Here is a tiny trained network, its code and every weight. The questions are about switching its units off for an input and a class, where a switched-off unit gives its printed mean instead of its output.

import numpy as np


def w(rows, s, z=0):
    codes = np.array(rows[::2]) - 128.0
    scale = np.full(codes.shape[1], s)
    scale[-1] = z or s
    return codes * scale


def f(y):
    return np.maximum(y, 0)


def log_softmax(a):
    a = a - a.max(-1, keepdims=True)
    return a - np.log(np.exp(a).sum(-1, keepdims=True))


def net(x, mask):
    res = np.array(x, float).reshape(1, 3) / 4 @ E
    y = f(res @ A[0][:, :-1].T + A[0][:, -1])
    res = res + np.where(mask, y, B[0][:, -1]) @ B[0][:, :-1]
    return log_softmax(res[-1] @ U[:, :-1].T + U[:, -1])


A, B = {}, {}
E = w([
[182,143,44,90,58,141,122,209],'x0',
[161,81,143,150,89,119,6,173],'x1',
[104,172,11,173,160,63,76,169],'x2',
],0.014)
A[0] = w([
[152,105,91,142,90,79,88,142,161],'neuron 0',
[107,137,61,154,101,127,147,151,100],'neuron 1',
[153,122,155,129,136,126,124,108,141],'neuron 2',
[100,158,134,150,156,131,178,88,147],'neuron 3',
[86,201,125,141,195,118,186,144,203],'neuron 4',
[129,88,103,68,144,113,65,178,214],'neuron 5',
[127,166,97,51,115,96,174,153,119],'neuron 6',
[159,90,195,111,110,175,139,78,176],'neuron 7',
[85,82,145,116,166,113,127,106,216],'neuron 8',
[191,108,136,88,46,161,113,196,166],'neuron 9',
[163,117,150,113,107,162,103,122,109],'neuron 10',
[135,113,163,141,161,149,202,72,128],'neuron 11',
[188,125,62,138,138,113,18,167,223],'neuron 12',
[75,172,45,154,246,98,182,109,253],'neuron 13',
],0.013,0.0037)
B[0] = w([
[158,79,84,135,97,60,27,124,195],'neuron 0',
[123,86,105,181,113,75,81,138,181],'neuron 1',
[90,138,159,146,139,111,99,105,155],'neuron 2',
[163,94,88,77,176,116,134,73,191],'neuron 3',
[159,133,54,149,198,166,154,67,207],'neuron 4',
[168,55,39,151,122,70,125,96,195],'neuron 5',
[170,92,36,100,128,110,129,44,180],'neuron 6',
[64,146,144,147,113,173,177,158,226],'neuron 7',
[39,91,195,158,182,145,135,143,178],'neuron 8',
[192,230,27,172,146,145,134,80,214],'neuron 9',
[94,229,115,108,138,183,180,150,164],'neuron 10',
[189,74,220,93,57,114,171,153,215],'neuron 11',
[227,100,119,174,71,64,1,112,252],'neuron 12',
[132,180,13,187,198,170,187,156,246],'neuron 13',
],0.0097,0.02)
U = w([
[61,72,149,95,171,97,111,131,95],'0',
[110,99,158,150,107,65,80,172,102],'1',
[75,47,183,89,143,116,179,147,100],'2',
[193,114,98,64,78,114,158,111,136],'3',
[112,178,88,146,218,154,187,134,210],'4',
[188,107,95,209,122,7,80,140,127],'5',
[88,140,117,34,148,100,110,137,4],'6',
[99,174,162,109,54,129,181,179,102],'7',
],0.012,0.0036)

Each question gives the input, the list of numbers given to net, and the class t.
The units are the neurons (one row each of A and B). Each row of codes is followed by its name. A weight is (code - 128) times the scale printed after its matrix; where a second scale follows, it is the last column's (A, B and U).
mask holds one flag per neuron, in row order. A switched-off neuron (its flag False) gives its mean, the last column of its row in B, instead of its output. The means were averaged over made-up inputs and are rounded, as every weight is.
A unit's drop is (log p(t) with every unit on - log p(t) with that unit switched off) / (log p(t) with every unit on - log p(t) with every unit switched off).
The circuit of an input: a set's keep is (log p(t) with only the set's units on - log p(t) with every unit switched off) / (log p(t) with every unit on - log p(t) with every unit switched off). Starting from the 12 units with the biggest drops (on a tie, the unit counted first), units are removed one at a time, each time the one whose removal leaves the highest keep (on an exact tie, the one counted first), for as long as the keep stays at least 0.8.
circuit, biggest first: the units of the circuit, biggest drop first
top k neurons: the k neurons with the biggest drops, biggest first
drop when u is switched off: that unit's drop, to one decimal
input [-1,-3,-2], class 2: circuit, biggest first => neuron 9; neuron 11; neuron 12
input [6,2,-6], class 4: circuit, biggest first => neuron 9; neuron 12
input [-2,-3,7], class 4: circuit, biggest first => neuron 13
input [-8,-4,-3], class 2: top 3 neurons => neuron 11; neuron 9; neuron 8
input [8,-8,3], class 4: top 2 neurons => neuron 12; neuron 13
input [0,1,-3], class 7: top 2 neurons => neuron 13; neuron 4
input [-2,6,-7], class 7: top 2 neurons => neuron 13; neuron 4
input [-4,0,-1], class 2: top 2 neurons => neuron 9; neuron 13
input [-5,6,-7], class 2: drop when neuron 11 is switched off => 0.0
input [0,-2,1], class 4: drop when neuron 12 is switched off => 0.4
input [-1,-1,-8], class 7: drop when neuron 10 is switched off => 0.1
